Below is a small trained network, with its code and all its weights. Each question gives an input and a class and asks what happens when units are switched off, that is, made to give their printed mean instead of their output.

import numpy as np


def w(rows, s, z=0):
    codes = np.array(rows[::2]) - 128.0
    scale = np.full(codes.shape[1], s)
    scale[-1] = z or s
    return codes * scale


def norm(h):
    return h / np.sqrt((h * h).mean(-1, keepdims=True) + 1e-5)


def f(y):
    return y / 2 * (1 + np.tanh(0.7978845608 * (y + 0.044715 * y**3)))


def log_softmax(a):
    a = a - a.max(-1, keepdims=True)
    return a - np.log(np.exp(a).sum(-1, keepdims=True))


def net(x, mask):
    res = np.array(x, float).reshape(1, 4) / 4 @ E
    u = 0
    for l in range(4):
        y = f(norm(res) @ A[l][:, :-1].T + A[l][:, -1])
        res = res + np.where(mask[u : u + 6], y, B[l][:, -1]) @ B[l][:, :-1]
        u += 6
    return log_softmax(norm(res)[-1] @ U[:, :-1].T + U[:, -1])


A, B = {}, {}
E = w([
[254,81,197,151],'x0',
[165,157,172,63],'x1',
[70,40,148,126],'x2',
[133,50,54,104],'x3',
],0.0067)
A[0] = w([
[38,199,2,146,183],'L0N1',
[136,136,118,141,67],'L0N2',
[239,124,197,30,122],'L0N3',
[114,58,133,218,99],'L0N4',
[147,71,147,41,217],'L0N5',
[141,19,168,66,4],'L0N6',
],0.0081,0.0025)
B[0] = w([
[62,111,91,137,254],'L0N1',
[73,195,143,254,118],'L0N2',
[52,167,34,159,206],'L0N3',
[63,208,151,109,151],'L0N4',
[116,224,72,188,176],'L0N5',
[137,5,161,204,157],'L0N6',
],0.0062,0.0065)
A[1] = w([
[84,82,90,138,163],'L1N1',
[151,54,97,139,85],'L1N2',
[66,57,104,170,95],'L1N3',
[66,1,171,119,176],'L1N4',
[65,218,83,166,249],'L1N5',
[140,1,151,113,106],'L1N6',
],0.0083,0.0021)
B[1] = w([
[136,157,37,81,184],'L1N1',
[118,254,133,158,144],'L1N2',
[97,175,121,177,192],'L1N3',
[124,155,111,175,189],'L1N4',
[164,74,168,75,254],'L1N5',
[101,218,137,174,152],'L1N6',
],0.0089,0.0072)
A[2] = w([
[170,173,232,211,187],'L2N1',
[255,173,131,138,139],'L2N2',
[179,217,124,199,87],'L2N3',
[205,129,69,112,251],'L2N4',
[202,133,202,120,25],'L2N5',
[110,173,147,124,110],'L2N6',
],0.0092,0.0027)
B[2] = w([
[199,100,65,94,252],'L2N1',
[1,22,146,136,235],'L2N2',
[40,52,171,210,228],'L2N3',
[134,20,139,135,233],'L2N4',
[77,133,108,174,172],'L2N5',
[142,85,154,126,142],'L2N6',
],0.0078,0.0038)
A[3] = w([
[154,114,26,255,193],'L3N1',
[169,54,160,112,254],'L3N2',
[113,137,45,141,72],'L3N3',
[121,175,84,179,53],'L3N4',
[222,109,215,225,102],'L3N5',
[107,72,65,157,96],'L3N6',
],0.0095,0.0025)
B[3] = w([
[154,216,234,119,254],'L3N1',
[158,176,143,158,185],'L3N2',
[2,144,26,99,178],'L3N3',
[60,187,215,163,150],'L3N4',
[227,145,14,80,153],'L3N5',
[154,113,114,151,211],'L3N6',
],0.0077,0.0069)
U = w([
[220,143,147,154,102],'0',
[97,188,181,236,186],'1',
[130,141,207,57,68],'2',
[135,76,84,102,134],'3',
[25,136,67,134,173],'4',
[146,1,166,214,190],'5',
[135,120,172,126,2],'6',
],0.019,0.005)

Each question gives the input, the list of numbers given to net, and the class t.
The units are the neurons (one row each of A and B). Each row of codes is followed by its name. A weight is (code - 128) times the scale printed after its matrix; where a second scale follows, it is the last column's (A, B and U).
mask holds one flag per neuron, layer by layer. A switched-off neuron (its flag False) gives its mean, the last column of its row in B, instead of its output. The means were averaged over made-up inputs and are rounded, as every weight is.
A unit's drop is (log p(t) with every unit on - log p(t) with that unit switched off) / (log p(t) with every unit on - log p(t) with every unit switched off).
The circuit of an input: a set's keep is (log p(t) with only the set's units on - log p(t) with every unit switched off) / (log p(t) with every unit on - log p(t) with every unit switched off). Starting from the 12 units with the biggest drops (on a tie, the unit counted first), units are removed one at a time, each time the one whose removal leaves the highest keep (on an exact tie, the one counted first), for as long as the keep stays at least 0.8.
circuit, biggest first: the units of the circuit, biggest drop first
k most important neurons: the k neurons with the biggest drops, biggest first
top k neurons in layer l: the k neurons of layer l with the biggest drops, biggest first
drop of u: that unit's drop, to one decimal
input [-2,2,-5,0], class 2: circuit, biggest first => L1N5
input [-2,1,-4,-7], class 2: circuit, biggest first => L1N5; L1N3
input [4,-4,-3,7], class 1: 4 most important neurons => L1N5; L1N2; L3N1; L1N6
input [-1,6,-7,8], class 3: 4 most important neurons => L2N4; L0N3; L2N3; L1N3
input [4,-3,3,-3], class 0: 2 most important neurons => L0N4; L0N1
input [0,3,-3,5], class 3: 2 most important neurons => L0N3; L2N3
input [2,0,0,2], class 1: 4 most important neurons => L0N6; L3N1; L1N3; L2N2
input [5,-6,-1,-5], class 0: 3 most important neurons => L1N1; L2N1; L0N5
input [-1,8,5,0], class 3: 2 most important neurons => L0N3; L0N5
input [-1,8,1,0], class 3: 3 most important neurons => L0N3; L3N1; L1N5
input [3,-3,-2,-4], class 5: 2 most important neurons => L2N2; L0N1
input [1,-8,4,-6], class 0: top 2 neurons in layer 0 => L0N1; L0N3
input [2,2,4,-8], class 0: drop of L2N4 => 0.0
input [7,6,-1,-1], class 5: circuit, biggest first => L2N2
input [3,4,-7,-7], class 5: drop of L2N2 => 0.6
input [0,8,-3,-5], class 2: drop of L0N6 => 0.4
input [1,-7,2,-6], class 0: top 2 neurons in layer 0 => L0N3; L0N1
